Below is a small trained network, with its code and all its weights. Each question gives an input and a class and asks what happens when units are switched off, that is, made to give their printed mean instead of their output.

import numpy as np


def w(rows, s, z=0):
    codes = np.array(rows[::2]) - 128.0
    scale = np.full(codes.shape[1], s)
    scale[-1] = z or s
    return codes * scale


def f(y):
    return y / 2 * (1 + np.tanh(0.7978845608 * (y + 0.044715 * y**3)))


def log_softmax(a):
    a = a - a.max(-1, keepdims=True)
    return a - np.log(np.exp(a).sum(-1, keepdims=True))


def net(x, mask):
    res = np.array(x, float).reshape(1, 5) / 4 @ E
    y = f(res @ A[0][:, :-1].T + A[0][:, -1])
    res = res + np.where(mask, y, B[0][:, -1]) @ B[0][:, :-1]
    return log_softmax(res[-1] @ U[:, :-1].T + U[:, -1])


A, B = {}, {}
E = w([
[213,158,111,247,147,101,55],'x0',
[29,95,120,224,54,80,150],'x1',
[166,81,119,101,2,209,47],'x2',
[193,205,175,107,36,49,205],'x3',
[57,252,151,117,115,165,49],'x4',
],0.0037)
A[0] = w([
[57,252,133,117,113,151,65,109],'n0',
[193,154,123,215,140,113,88,125],'n1',
[108,157,131,140,201,87,162,128],'n2',
[161,168,142,120,82,97,164,122],'n3',
[154,94,123,108,52,160,80,109],'n4',
[127,130,129,128,141,121,130,2],'n5',
[121,119,118,128,141,135,124,11],'n6',
[74,53,127,149,212,176,72,123],'n7',
[49,104,130,18,112,139,186,121],'n8',
[163,173,140,121,78,96,167,106],'n9',
[189,13,123,141,135,104,179,105],'n10',
[48,102,126,215,64,110,149,108],'n11',
[218,161,129,48,191,169,113,109],'n12',
[157,92,126,105,50,160,77,134],'n13',
[105,163,127,141,215,83,168,119],'n14',
[164,173,140,120,78,96,168,109],'n15',
[173,152,123,190,137,117,97,88],'n16',
],0.012,0.0041)
B[0] = w([
[211,55,160,77,167,111,220,238],'n0',
[153,94,212,142,130,171,38,227],'n1',
[101,149,169,154,85,170,172,217],'n2',
[143,152,113,85,85,139,106,181],'n3',
[96,133,142,179,82,158,189,192],'n4',
[126,32,15,201,82,105,158,91],'n5',
[134,36,6,191,76,101,149,94],'n6',
[176,171,94,50,10,129,99,254],'n7',
[177,78,191,184,132,164,17,238],'n8',
[146,135,89,94,69,135,108,180],'n9',
[202,65,166,80,156,117,209,237],'n10',
[53,110,180,101,118,25,106,229],'n11',
[40,95,173,120,100,14,112,233],'n12',
[94,172,190,154,97,172,183,207],'n13',
[96,138,171,169,60,179,186,235],'n14',
[145,139,93,91,69,136,107,182],'n15',
[142,59,111,175,116,135,89,169],'n16',
],0.025,0.004)
U = w([
[211,74,136,87,200,115,231,104],'0',
[3,120,142,127,133,2,106,107],'1',
[69,186,142,221,97,215,208,125],'2',
[170,90,142,203,160,184,19,124],'3',
[164,198,49,60,66,139,98,126],'4',
[112,251,129,107,243,156,112,252],'5',
[113,128,26,182,166,123,140,86],'6',
],0.0074,0.0037)

Each question gives the input, the list of numbers given to net, and the class t.
The units are the neurons (one row each of A and B). Each row of codes is followed by its name. A weight is (code - 128) times the scale printed after its matrix; where a second scale follows, it is the last column's (A, B and U).
mask holds one flag per neuron, in row order. A switched-off neuron (its flag False) gives its mean, the last column of its row in B, instead of its output. The means were averaged over made-up inputs and are rounded, as every weight is.
A unit's drop is (log p(t) with every unit on - log p(t) with that unit switched off) / (log p(t) with every unit on - log p(t) with every unit switched off).
The circuit of an input: a set's keep is (log p(t) with only the set's units on - log p(t) with every unit switched off) / (log p(t) with every unit on - log p(t) with every unit switched off). Starting from the 12 units with the biggest drops (on a tie, the unit counted first), units are removed one at a time, each time the one whose removal leaves the highest keep (on an exact tie, the one counted first), for as long as the keep stays at least 0.8.
units of the circuit, in order: the units of the circuit, biggest drop first
unit that matters most: the unit with the biggest drop
k most important neurons: the k neurons with the biggest drops, biggest first
drop of u: that unit's drop, to one decimal
input [8,1,4,7,-6], class 3: units of the circuit, in order : n1
input [-4,6,8,1,-4], class 2: 3 most important neurons : n13, n4, n12
input [-7,5,0,-1,6], class 3: 2 most important neurons : n8, n10
input [4,6,0,2,6], class 0: 2 most important neurons : n0, n12
input [2,-2,-1,3,1], class 5: 4 most important neurons : n7, n8, n11, n10
input [-5,-2,6,1,-4], class 2: 3 most important neurons : n13, n4, n0
input [6,8,-1,-5,6], class 1: 3 most important neurons : n11, n10, n8
input [2,0,3,1,3], class 5: 2 most important neurons : n10, n14
input [-4,-7,-6,3,0], class 1: 3 most important neurons : n12, n13, n4
input [1,2,3,3,0], class 5: 4 most important neurons : n7, n14, n12, n2
input [-1,-2,4,-1,5], class 0: 3 most important neurons : n0, n14, n2
input [7,-8,0,5,-7], class 1: 2 most important neurons : n12, n0
input [7,-2,7,-7,1], class 2: 3 most important neurons : n13, n4, n8
input [0,1,5,-5,-6], class 0: 3 most important neurons : n10, n14, n2
input [4,-2,0,5,2], class 4: unit that matters most : n8
input [3,8,6,7,8], class 0: drop of n10 : -0.1
input [-8,3,1,4,-6], class 3: drop of n0 : 0.2
input [3,-7,8,-8,4], class 2: drop of n4 : 2.0
